Rows are numbered. After the first four, each row is followed by the numbers of the three nearest rows among all rows above it, by straight-line distance, nearest first.
(in the rows, 128 means zero)
1: [131 124 130 142 126 142 121 183 112 120 129 137 111 124 125 131 140 118
 133 131 134 137 149 126 171 131  99 124 117 144 164 143 152 105 100 133
 121 134 136 124 131 149 129 132 255 192 121 138 135 156 125 112 108 182
 126]
2: [144 131 145 134 126 110 101 120 143 149 124 126 182 125 143 136 125 133
 136 130 155 139 147 139 146 124 125 255 124 140 111 153 123  82  94 135
 133 135 138 111 138 173 111 125 193 144 134 208 130 117 123 129 125 132
 145]
3: [156 153 127 122  82 111 108 170 118 140  95 138 122 137 122 139 144 121
 107 150 142 127 134 136 133 119 109 255 119 143 141 126 124  97 115 128
 111 126 130 118 114 126 120 122 146 122 116 139 129 139 123 137 114 202
 121]
4: [111 126 123 130 117 137 129 128 138 134 125 135 127 135 145 127 116 136
 113 130 160 115 107 124 118 147 132 179 132 122 141  78  94 132 163 138
 127 116 139 154 116  67 136 126 189 100 129 148 112 125 117 120 131  47
 107]
5: [112 138 139 138 195 108 128 121 131 126 121 105 113 126 120 119 119 124
 128 140 100 123 142 134 100 128 139 160 115  89 134 123 117 120 149 102
 139 123 133 151 138 136 124 146 118 120 131 116 118 113 128 127 141  56
 121]
4 2 3
6: [123 114 135 127 121 146 135 175 109 122 137 131 115 136 120 119 112 123
 109 134 131 131 129 121 154 127 141  15 135 132  76 137 128 136 144 142
 133 142 129 122 132 121 132 126  97 121 137 130 133 131 137 124 116 129
 137]
5 1 4
7: [128 119 124 134 183 104 122  92 124 123 136 118 146 126 139 117 134 130
 116 119 134 116 121 122 100 117 125 100 121  98 122  93 121 139 133 126
 134 122 117 136 129 124 156 130 109 127 128 106 132  91 138 131 142 138
 116]
5 6 4
8: [ 90 108 123 128 182 110 110 146 134 126 149 132 101 132 145 140 130 119
 140 132 134 146 136 128 122 130  93 215 108 132 255 106 123 124 149 141
 158 135 155 141 163  81 119  86 211 156 148  95 116 132 117 145 132  59
  96]
4 5 1
9: [128 118 130 128 126 141 143 130  96 123 141 119 138 146 119 113 139 134
 110 122 111 137 144 119 154 112 145  18 102  93  85 131 114  94 181 116
 116 132 157 139 108 125 128 144  32  93 171  68 119 125 153 120 126 157
 151]
6 7 5
10: [117 137 116 129 133 111 120 123 152 125 123 138 125 137 147 137 128 134
 144 130 132 140 139 131 112 119 116 255 131 147 223 122 107 108  94  96
 142 142 159 124 149 152 123 128  54 152 129 151 144 124 123 136  96  34
 107]
5 8 2
11: [112 138 139 137 119 138 116 116 116 127 120 136 130 102 115 125 115 121
 138 108  88 101 133 108  82 120 133 131 128 114 101 126 144 158 108 154
 104 122 102 145 104 144 154 131 143 128  78 131 139 105 137 132 141 140
 139]
7 5 6
12: [157 136 129 133  83 103 115 121 121 127 117 127 146 133 120 141 119 133
 130 117 115 122 129 110 147 115 122 252 124 142 123 165 158 119  52 131
 133 111 123  88 120 173 126 137  98 139 130 222 132 147 130 134 126 122
 129]
2 3 10
13: [121  91 133 127 120 126 125 133 133 134 147 128 126 135 101 141 120 138
 133 141 198 149 161 150 175 120 121 169 117 143 140 124 123 138 132 129
 151 127 146 123 143 130  92 122 233 139 167 130 140 127 151 124 136 105
 123]
1 4 2
14: [126 138 144 110 135 118 127 135  92 126 133 138 151 134 125 133 139 127
 124 130 169 138 125 122 151 109 134  80 134 121 113 137 133  99 137 136
 117 127 140 127 117 123 133 135  99 117 141  98 112 125 120 140 112 167
 126]
6 7 9
15: [122 126 112 116 163 135 135  94 115 117 133 140 126 130 131 122 131 136
 115 129 137 129 137 135 131 120 138  94 123 124 144 106 117 143 199 127
 137 126 138 136 131  88 147 140 105 120 144  17 119 113 118 110 128 140
 121]
7 14 9
16: [132 134 115 132 177 131 133 132 116 130 144 135 141 118 138 121 117 143
 117 128 121 111 123 128 127 132 119 142 118 130 161  93 127 139 132 128
 161 128 120 162 121  65 133 127 179 147 141  42 145 118 131 136 133 132
 125]
15 7 5
17: [125 106 113 129 130 132 120 138 108 140 133 129 133 150 117 136 132 126
 114 127 160 129 131 132 174 124 121  37 119 130 149 115 123  85 112 118
 155 130 156 124 124 127  96 134 206 126 120 141 133 128 107 137 102 142
 118]
14 1 6
18: [153 151 132 120 127 135 140 129 136 145 138 124 134 125 127 126 141 132
 141 129  95 140 135 146 127 125 130 117 145 126 115 159 155 130 137 132
  90 130 119  89  96 188 122 138 142 139 104 126 128 125 137 136 116 120
 143]
11 14 7
19: [112 100 123 123 122 144 133 145 122 130 122 135 128 126 149 137 120 136
 127 134 138 127 144 117 131 144  94 208 142 129 195 114 115 163 135 160
 116 144 135 126 150 101 114 104 255 122 126 122 140 125 102 134 135  74
 101]
8 4 13
20: [134 152 131 115 130 124 129 135 135 132 129 115 129 113 122 121 122 111
 137 118  73 116 117 128  99 117 131 190 143 123  78 134 134 166 147 147
 103 115  91 113 133 126 158 153  86 127  93 105 127 132 134 120 133 157
 171]
11 18 7
21: [115 135 116 132 152 118 127 117 128 124 136 127 140 118 146 159 114 128
 125 137 138 150 154 165 109 116 137 171 132 126 126 118 116 134 155 120
 136 127 122 125 127 110 102 118 204 124 149 125 135 109 120 124 139 141
 125]
13 16 4
22: [132 132 136 127 114 141 127 111 126 132 112 120 127 125 123 127 128 121
 125 122 124 126 120 137 125 134 122 220 113 145 113 131 147 148 118 153
 108 136 124 126 129 119 159 136 103 122 125 137 133 133 135 133 117 130
 125]
20 11 3
23: [121 143 126 134 130 127 123 135  97 135 123 138  92 126 109 117 118 117
 126 126 138 137 146 119 166 128 123 124 120 121 109 134 134 138 134 112
 136 114 113 129 113 105 134 124 129 132 136 130 117 167 137 135 115 190
 101]
14 22 6
24: [126 125 140 120 128 129 121  94 124 121 142 121 104 141 137 121 126 132
 140 136 162 134 125 140 128 125 105  50 108 127 206  87 120 141 104 129
 158 136 130 143 159  95 128 114 219 140 165  88 122 112 127 118 132  98
 107]
17 16 13
25: [117 111 123 121 112 152 133 118 126 131 133 138  89 105 135 133 122 127
 109 119 116 125 137 109 108 146 131  53 134 135 139 131 139 161 165 128
 122 108 123 149 122 136 116 106 255 120 112 128 139 119 148 130 149 107
 127]
24 17 21
26: [146 116 137 112 126 141 121 159 130 121 142 123 134 160 116 134 150 112
 134 114 127 136 136 134 160 144 114  78 132 169 165 138 141 123 115 133
 139 143 133 100 144 139 123  96 255 188 153 144 135 170 110 134 126 100
 108]
1 17 13
27: [120 132 135 133 144 120 117 123 107 145 141 126 118 126 131 139 112 128
 131 151 138 127 132 158 165 126 134 207 135 142 131 103 125 143 120 127
 142 140 118 133 116  91 113 127 233 124 132 145 140 118 140 124 158 156
 123]
21 13 19
28: [127 144 142 118 101 129 133 176 139 128 115 140 127 140 134 117 135 130
 122 124  95 135 129 130 136 137 116 135 129 128 110 138 152 133 121 113
 123 113 138 131 106 179 125 139  92 166 107 245 121 147 130 110 123 127
 138]
18 12 22
29: [134 140 125 126 137 112 138 134 120 141 131 117 174 121 118 137 120 133
 131 122 132 134 129 116 140 100 125 187 126 119 126 130 132  92  91 135
 139 116 128 122 105 133 115 134  14 105 124 137 126 115 144 127 116 141
 133]
22 14 12
30: [134 105 109 108 119 161 137 135 117 123 124 124  74 122 117 135 137 110
  95 112  79 131 112 126 141 133 131   1 114 135 141 148 142 162 140 140
 114 113 134 143 145  98 149 123  12 114 158  82 123 144 132 136 121  89
 117]
6 9 15
31: [122 140 120 116 179 142 127 133 144 120 133 137 126 120 121 128 131 123
 115 124 114 116 104 120  84 145 143  85 127  96 137  97 119 124 133 116
 140 130 142 161 127 112 143 138  88  63 130  68 142 126 137 131 151 134
 150]
7 15 5
32: [107 134 136 119 164 131 119 129 136 121 144 126 128 133 134 123 131 125
 109 125 159 126 125 146 130 131 131   1 100 139 130 103 101 133 194 129
 120 123 126 116 130  90 133 132 144  84 143  37 127 140 141 121 140 115
 110]
15 31 6
33: [138 136 112 137 123 123 140 125 123 130 136 130 121 113 126 134 132 129
 136 144 130 129 120 145  86 126 116 230 118 138 117 138 134 159 113 120
 118 126 122 145 124 124 141 144 119 146  85 134 139 127 121 119 150 124
 138]
22 20 11
34: [120 134 118 129 134 118 131 132 142 146 108 134 123 119 133 116 141 120
 135 138 103 126 125 139 101 133 125 118 143 144 140 130 140 149  94 132
 118 121 112 132 125 151 150 134 116 140  85 139 136 133 130 134 150 126
 127]
11 18 33
35: [127 140 142 141 160 110 128 126 135 143 144 134 155 134 111 141 119 130
 116 130 167 143 150 125 149 131 112 168 154 119 116 127 125 147 122 101
 124 129 118 145 118 127 131 128  49 133 120 174 137 128 130 115 115 129
 152]
29 22 33
36: [124 134 129 124 131 135 140 131 138 132 112 127 120 108 124 110 121 128
 121 114  92 128 115 137  96 140 122 101 110 125 121 119 150 150 100 155
 100 141 134 125 121 163 138 129 110 126  96 157 131 119 128 127 146 113
 143]
34 11 18
37: [131 144 137 139 128 119 133 135 116 118 134 122 142 132 126 138 117 147
 122 125 149 148 140 128 141 120 153 114 133 108 101 138 116  92 100 101
 134 128 138 136 110 155 112 136  30 135 130 163 125 124 140 129 118 146
 135]
29 35 14
38: [112 129 116 125 120 135 130 139 112 123 144 125 145 113 135 123 120 120
 119 133 143 122 145 152 128 146 124 158 129 135 171  88 142 148 134 143
 142 129 125 136 119 126 129 119 190 101 132  27 127 110 141 129 129  70
 141]
16 21 19
39: [123 117 117 123 131 133 135 128 121 126 150 139 131 127 132 117 111 123
 116 141 162 136 124 151 170 130 138 139 111 137 121 120 135 133 132 142
 126 149 143 110 121  98 135 124 146 118 161 101 124 106 129 124 121 139
 128]
14 21 23
40: [132 145 126 123 125 112 127 134 132 125 121 134 164 129 113 117 123 116
 146 129 149 122 131 151 126 136 145 179 109  95 115 144 118  88 144 101
 141 130 141 125 107 119 118 144   1  95 137 171 117 139 137 127 121 163
 125]
29 37 35
41: [125 132 132 115 130 132 141 136 106 125 129 130 139 130 111 132 138 131
 123 127 175 124 110 135 130 128 136   1 100 128 113 110 109 105 191 124
 123 127 112 128 135 138 116 129 128 126 132  77 108 145 154 116 119 152
 140]
32 14 6
42: [128 142 111 121  59 131 135 180 103 127 143 147 107 133 123 131 125 132
 119 117 126 117 144 133 149 128 141 113 130 140 119 151 146 124 128 126
 124 128 119 126 109 131 123 122 116 119 156 124 129 136 126 118 115 199
 127]
23 14 39
43: [132 134 113 129 104 146 118 130 122 138 130 132 127 113 141 128 124 121
 120 117 107 125 127 114 134 139 112  13 129 163 124 115 116 114 170 133
 129 112 135 138 141  88 116 128 100 162 136 133 136 144 125 126 133  94
 119]
6 41 30
44: [125 143 130 140 130 144 130 133 125 127 128 119 125 135 137 140 126 132
 122  98  89 126 107  96 123 122 141  78 145 116  88 131 130 143 115 136
 105 117 129 137 107 144 128 141  90 132 117  98 114 118 143 125 122 131
 152]
36 11 6
45: [117 139 148 131  81 118 113 123 135 131 118 126 130 131 123 123 138 124
 137 127 133 131 113 132 140 118 127 102 147 124 130 168 116 102 129 135
 100 127 118 140 107 172 135 112  62 154 116 201 125 144 132 125 111 185
 147]
37 28 42
46: [138 120 118 135 116 133 127 134 131 119 141 130 116 132 122 126 115 121
 129 140 139 128 136 127 123 128 138  29 118 131 135 122 122 126 155 136
 141 130 154 122 122 125 114 125 164 131 165 113 126 124 140 113 137 167
 111]
41 6 17
47: [131 132 123 112 127 130 131 128 117 129 105 138 113 120 119 124 118 114
 136 140 127 113 130  97 149 133 120 144 134 152 142 138 149 162 139 125
 105 121  96 125 127 142 140 137 118 147  92 142 111 132 113 126 141 133
 116]
34 22 23
48: [137 127 138 114 123 118 123 170 120 117 105 139 126 131 120 122 130 123
 114 126  90 118 131 128 121 131 152  94 150 114  81 132 127 138 158 121
  99 134 125  90 101 121 132 128  87 136 125  95 121 154 138 134 124 142
 114]
44 6 14
49: [125 127 124 130 174 145 130 128 124 120 146 119 114 124 126 132 114 132
 108 114 147 125 110 143 129 129 130   1 119 122 115 118 133 144 218 137
 135 122 148 146 123 127 134 144  63 103 121  14 122 124 125 124 145 144
 108]
32 15 41
50: [155 129 145 141  84 112 125 136 154 144 124 139 124 139 124 122 114 142
 121 108 107 133 127 117 128 114 127 128 116 133  96 166 152 116  58 110
 121 137 127 100 116 182 129 140 110 170 109 129 126 143 130 135 111 133
 144]
18 34 36
51: [149 141 123 122  75 130 129 169 118 148 125 134 136 136 102 121 129 118
 126 119 112 130 127 112 147 121 120 234 137 123 104 159 148 105 146 133
 112 129 106 143  92 166 128 138  54 154 134 100 124 124 140 117 115 141
 161]
22 29 20
52: [126 112 122 130 100 121 129 108 114 121 120 115  85 119 132 122 118 132
 111 116 100 105 136 118 141 159 126  65 126 120 135 141 136 113 133 161
 115 124 128 128 130 138 121 123 255 137 113 141 130 143 121 144 127 141
 136]
25 17 46
53: [137 127 136 136 119 136 137 148 127 124 125 127 122 137 123 136 121 134
 146 143 156 148 143 124 165 140 125 162 115 143 147 139 137 107 134 110
 125 138 134 128 128 127 130 119 183 125 128 142 130 121 122 126 114 116
 128]
39 13 21
54: [123 131 133 106 130 132 121 118 132 125 101 122 164 118 119 130 119 140
 135 128 131 137 153 151 143 108 116 255 137  97 130 145 131  84  89 131
 139 154 144 125 121 174 116 137 167 134 138 197 136 106 127 125 115 118
 130]
2 12 53
55: [137 120 140 117 152 128 139 119 137 130 134 143 156 162 118 144 132 131
 119 116 135 136 138 140 141 122 111 255 126 113 167 148 137  80  81  93
 137 136 163 111 121 185 117 117 197 106 142 173 146 111 123 129 117 123
 103]
54 2 53
56: [124 125 126 123 147 131 122 134 116 112 143 115 136 129 114 133 137 133
 118 135 152 128 126 136 133 133 129 161 125 110  93 125 125 135 131 109
 115 158 146 129 117 166 114 124   1  84 141 156 133 129 113 130 129 163
 140]
40 37 35
57: [107 126 109 141 123 161 119 128 121 117 118 115  69 105 145 130 122 121
 112 123 141 112 102 131 108 117 137   9 139 158 108  98 120 149 132 165
 120 142 118 144 148  63 132 132 135 126 113 121 120 146 132 103 124 127
 138]
43 6 46
58: [148 137 120 132 125 124 121 157 120 147 112 136 125 132 124 130 126 115
 134 127 128 146 116  98 124 122 129 138 138 124 116 151 130 134  82 128
 105 133 117 100 131 116 123 132  98 155 118 234 142 148 145 131 110 148
 128]
28 45 34
59: [110 140 123 121 129 158 129 130 133 124 131 130 139 130 122 132 137 131
 122 134  97 129 134 140 146 144 133  83 127 154 140 126 113 175 160 146
 116  94 128 134 156 131 140 119 199 105 123 105 114 161 121 120 137 123
 106]
25 46 52
60: [122 133 133 122 123 133 130 136 159 127 101 111 134 125 127 135 125 127
 140 118  72 101 115 105 108 121 126 255 158 125 118 134 138 142 110 126
 125 135 140 120 127 129 133 140  63 135 126 132 128 125 139 118 147 145
 149]
22 20 33
61: [117 121 124 124 125 133 134 128 109 131 135 124 138 121 138 117 121 132
 129 124 137 118 113 124 111 134 132 143 147 130 127 109 148 163 126 128
 110 116 107 130 118  94 139 131 255 122 108  93 117 140 133 116 127 149
 121]
27 21 59
62: [134 129 140 135 129 127 129 110 115 135 113 116 116 115 129 120 121 125
 136 130  92 109 112 147  69 118 130 198 131 143  87 120 127 161 122 115
 109 118 101 138 131 126 154 134  86 106 125 105 118 112 141 126 128 128
 134]
20 22 33
63: [146 134 147 126  64 148 136 150 131 128 130 120 107 143 124 141 139 129
 127 127 123 134 129 148 139 143 150  91 134 143 120 119 134 137 128 148
 111 117 128 141 130 136 116 111 215 123 123 140 136 137 134 141 116 192
 122]
52 42 46
64: [137 123 124 115 142 156 127 129 119 129 115 138 130 130 132 120 127 135
 109 130 142 120 136 113 117 142 131 123 134 173 123 132 133 162 145 120
 136 129 134 126 132 130 147 139 224 127 146  91 123 140 118 117 133 126
 126]
61 59 53
65: [103 118 120 126 170 126 130 131 133 133 123 120 156 134 127 119 137 129
 130 124 136 131 131 112 127 139 136 125 116  91 157 118 118 134 129 127
 127 132 112 135 139 133 146 151   1 134 115  96 119  88 123 136 145 140
 138]
7 29 56
66: [131 128 127 113 125 118 122 179 120 131 114 145 107 154 128 126 139 127
 132 126 123 138 135 138 126 130 102  85 127 153 171 128 130 115 109 120
 112 134 130 112 150 142 122 106 240 116 123 158 135 177 106 117 118 155
  99]
26 1 63
67: [134 133 131 114 118 119 125 123 148 113 120 105 119 126 130 122 130 130
 129 132 121 114 110  92 104 132 130  60 150 118 119 129 145 123 104 121
 115 117 120 123 128 124 133 132  85 105 140 132 143 130 128 121 137 104
 148]
44 36 34
68: [133 123 144 148 136 130 113 135 124 133 130 124 174 128 123 129 119 135
 124 134 155 124 134 130 125 103 126 196 137 136 132 126 133  94 119 129
 124 152 151 109 117 162 130 140 181 115 123 150 132 127 134 145 131 125
 132]
53 2 54
69: [114 121 125 122 136 136 144  94 124 108 143 112 137 116 125 127 123 117
 139 126 154 130 136 149 113 133 126   1 132 113 126  84 101 135 131 137
 142 131 149 144 117 107 120 129 168 104 125  52 120 109 114 126 135 122
 114]
32 46 41
70: [128 113 124 131  90 127 114 114 134 128 128 126 144 115 120 138 109 135
 136 127 135 120 118  98 122 126 125 255 163 141 117 119 144 113  69 129
 133 132 104 132 114 117 123 131 162 147  99 212 126 145 129 122 146 135
 135]
12 2 54
71: [122 119 132 139 106 135 126 120 135 131 133 124 133 120 129 129 124 130
 129 118 140 119 116 119 125 153 123  65 142 123 113 112 132 191 154 120
 132 116  99 126 123  81 130 118 237 149 118  67 114 143 136 124 158 115
 122]
61 25 64
72: [121 143 138 130 126 126 127  87 134 135 125 121 116 127 126 119 140 129
 158 120 125 119 120 112  82 113 127 102 131 113 137 138 115 121 137 103
 116 128 133 121 115 137 133 119 113  71 129 114 129 102 118 150 121  67
 129]
67 5 7
73: [130 122 130 115 136 132 138 129 140 135 148 129 140 152 128 122 133 118
 131 140 167 154 147 168 175 129 123   1  88 129 132 121 108  97 134 117
 169 114 136 125 134 116 138 137 147 108 169 117 115 131 137 127 110 144
 123]
46 17 41
74: [134 129 118 125 128 130 115 148 156 124 109 130 115 118 139 144 126 114
 125 132  90 124 114 128  66 137 126 255 168 145 126 159 135 127 145 128
 111 146 107 138 118 129 128 139 154 157  96 134 126 124 143 116 139 129
 122]
33 60 22
75: [149 149 114 122  81 138 127 127 129 143 117 131 149 117 120 155 122 136
 114 119 115 116 123 121 124 116 140 162 149 137 130 129 126 107  53 129
 137 131 113 105 111 126 109 141 173 153 114 117 136 135 140 125 143 129
 127]
50 68 34
76: [125 124 113 132 168 138 134 114 134 119 138 131 115 123 147 110 135 136
 118 130 132 139 130 130 119 130 146   4 120 116 145 120 129 140 137 140
 137 126 110 134 148 123 132 135 170 122 137  24 119 108 129 127 147 132
 138]
69 32 46
77: [128 113 134 129  65 133 145 186 112 137 135 116 108 139 131 126 134 129
 110 140 117 118 117 139 161 127 120   1 116 114  94 137 126 124 143 141
 132 139 130 123 120 107 123 113 175 159 158 108 120 152 120 130  93 116
 114]
6 46 43
78: [126 132 128 119 133 143 132 117 109 138 140 126 118 135 134 126 133 117
 122 131 139 155 132 136 157 134 124  70 114 135 147 130 134 127 115 141
 123 122 130  98 137  99 116  97 255 139 146 130 139 166 138 122 117 162
 113]
66 26 52
79: [131 126 129 117  63 133 130 135 113 129 138 128 134 147 124 128 129 113
 110 151 111 120 124 143 172 124 111 131 126 119 155 134 142 128 122 136
 140 112 132 125 127 126 113 104 247 174 133 172 124 129 112 131 139 180
 123]
63 1 78
80: [130 140 117 149 137 104 134 136 133 117 127 118 115 127 138 124 132 139
 146 123 147 137 131 128 118 123 137 255 115 103 115 127 129  66  86 113
 124 158 137 110 111 118 118 127  51 136 104 186 133 133 133 129 126 178
 160]
29 40 60
81: [127 119 118 124 133 129 134 126 110 118 150 121 136 144 118 114 139 113
 135 153 174 140 129 165 174 119 126  81  85 115 133 130 128 103 120 104
 125 131 135 132 119 120 104 120 142 135 177 110 123 116 139 135 118 135
 125]
39 73 14
82: [125 113 128 128 123 121 131 135 130 112 128 131 123 121 126 130 139 134
 119 141 109 122 121 136 159 137 140 111 100 110 116 125 123 122 132 131
 127 135 164 141 133 132 116 127 130 143 177 112 120 128 149 134 124 133
 131]
39 81 46
83: [148 105 130 131  57 121 131 177 101 129 133 148 136 140 123 138 131 125
 120 120 118 138 133 142 133 134 127  87 136 132  89 153 125 123 143 119
 118 115 124 133 114 120 128 136  85 190 164 113 132 128 131 136 112 195
 124]
42 48 14
84: [131 139 132 137 170 130 138 147 116 131 117 120 135 122 130 109 140 126
 127 117 122 130 124 139 143 138 129   1 121 135 113  96 127 140 127 125
 122 125 131 144 140 119 138 116 122 112 139  41 118 123 131 123 155 133
 131]
76 32 69
85: [120 126 133 136 124 139 144 120 104 127 140 119 128 119 127 127 138 120
 117 132  85 106 115 132 118 147 142  85 152 164  95 129 123 137 152 162
 118 113 121 142 138  72 144 122 111 109 111  99 129 141 137 112 135 148
 130]
44 48 57
86: [143 145 143 122 130 140 114 130 137 133  99 129 148 127 123 121 144 121
 141 136 110 146 123 112 134 121 121 143 152 137 121 154 139 130 119 117
 137 133 122  99 125 189 131 129  96 174 126 233 140 135 124 128 123 116
 109]
28 58 45
87: [105 127  96 121 117 126 134  86 128 111 119 119 123 124 143 139 136 118
 117 138 149 138 139 155 128 126 125  85 107 117 162  89 103 144 140 125
 135 127 147 154 167 130 136 121  99 115 129  24 139 135 116 134 146 114
 117]
15 69 76
88: [130 141 139 129 122 107 123 126 127 124 134 129 162 150 129 134 136 131
 125 133 164 132 145 137 142 116 130 243 121 103 139 148 117 134  89 119
 141 126 124 118 121 182 119 138  39 138 137 140 126 142 134 119 135 162
 136]
29 35 80
89: [129 126 140 155 159 164 124 165 122 141 133 144 135 124 139 135  91 129
 138 142 157 114 137 133 140 119 134 255 165 194 111 115 152 136 109 148
 115 129 108 129 115 104 121 112 255 180  85 197 140  93 149 120 129 177
 145]
27 70 2
90: [129 135 142 119 117 128 130 127 143 120 106 134 175 136 117 127 133 121
 134 124 138 164 128 121 151 115 117 210 115  73 139 144 115  64 122  92
 143 155 154 112 129 169 116 127   5  86 164 146 130 140 118 136 101 101
 120]
40 29 88
91: [144 132 123 113  63 137 127 188  99 138 130 126 113 128 109 129 123 121
 114 124 114 128 111 142 157 122 136   1 133 145  99 127 154 139 161 135
 125 117 141 123 104 132 125 142  81 133 123 115 133 133 145 129  99 210
 129]
6 83 42
92: [135 131 107 128 181 124 127  81 123 117 132 124 148 107 124 115 127 130
 134 135 117 121  98 130  92 118 138 137 129 134  89 112 103 140 149 120
 132 138 118 134 119 123 155 141   1 126 100  52 130  97 138 143 134  74
 143]
65 7 62
93: [126 132 122 127 125 119 128 138 113 119 121 126 125 140 130 125 140 123
 101 137 160 144 130 123 137 123 146  78 106 105 148 130 107 113 137 118
 121 137 123 130 130 115 104 123 137 124 172 132 124 142 128 124 124 124
 117]
81 82 46
94: [108 124 140 118 189 125 132 133 139 133 130 127 120 123 126 119 129 149
 132 132 144 126 134 145 123 129 128   2 121 122 173 137 124 147 131 123
 131 129 125 162 141  72 116 131 149 128 151 154 138 128 129 130 150  63
 116]
93 43 24
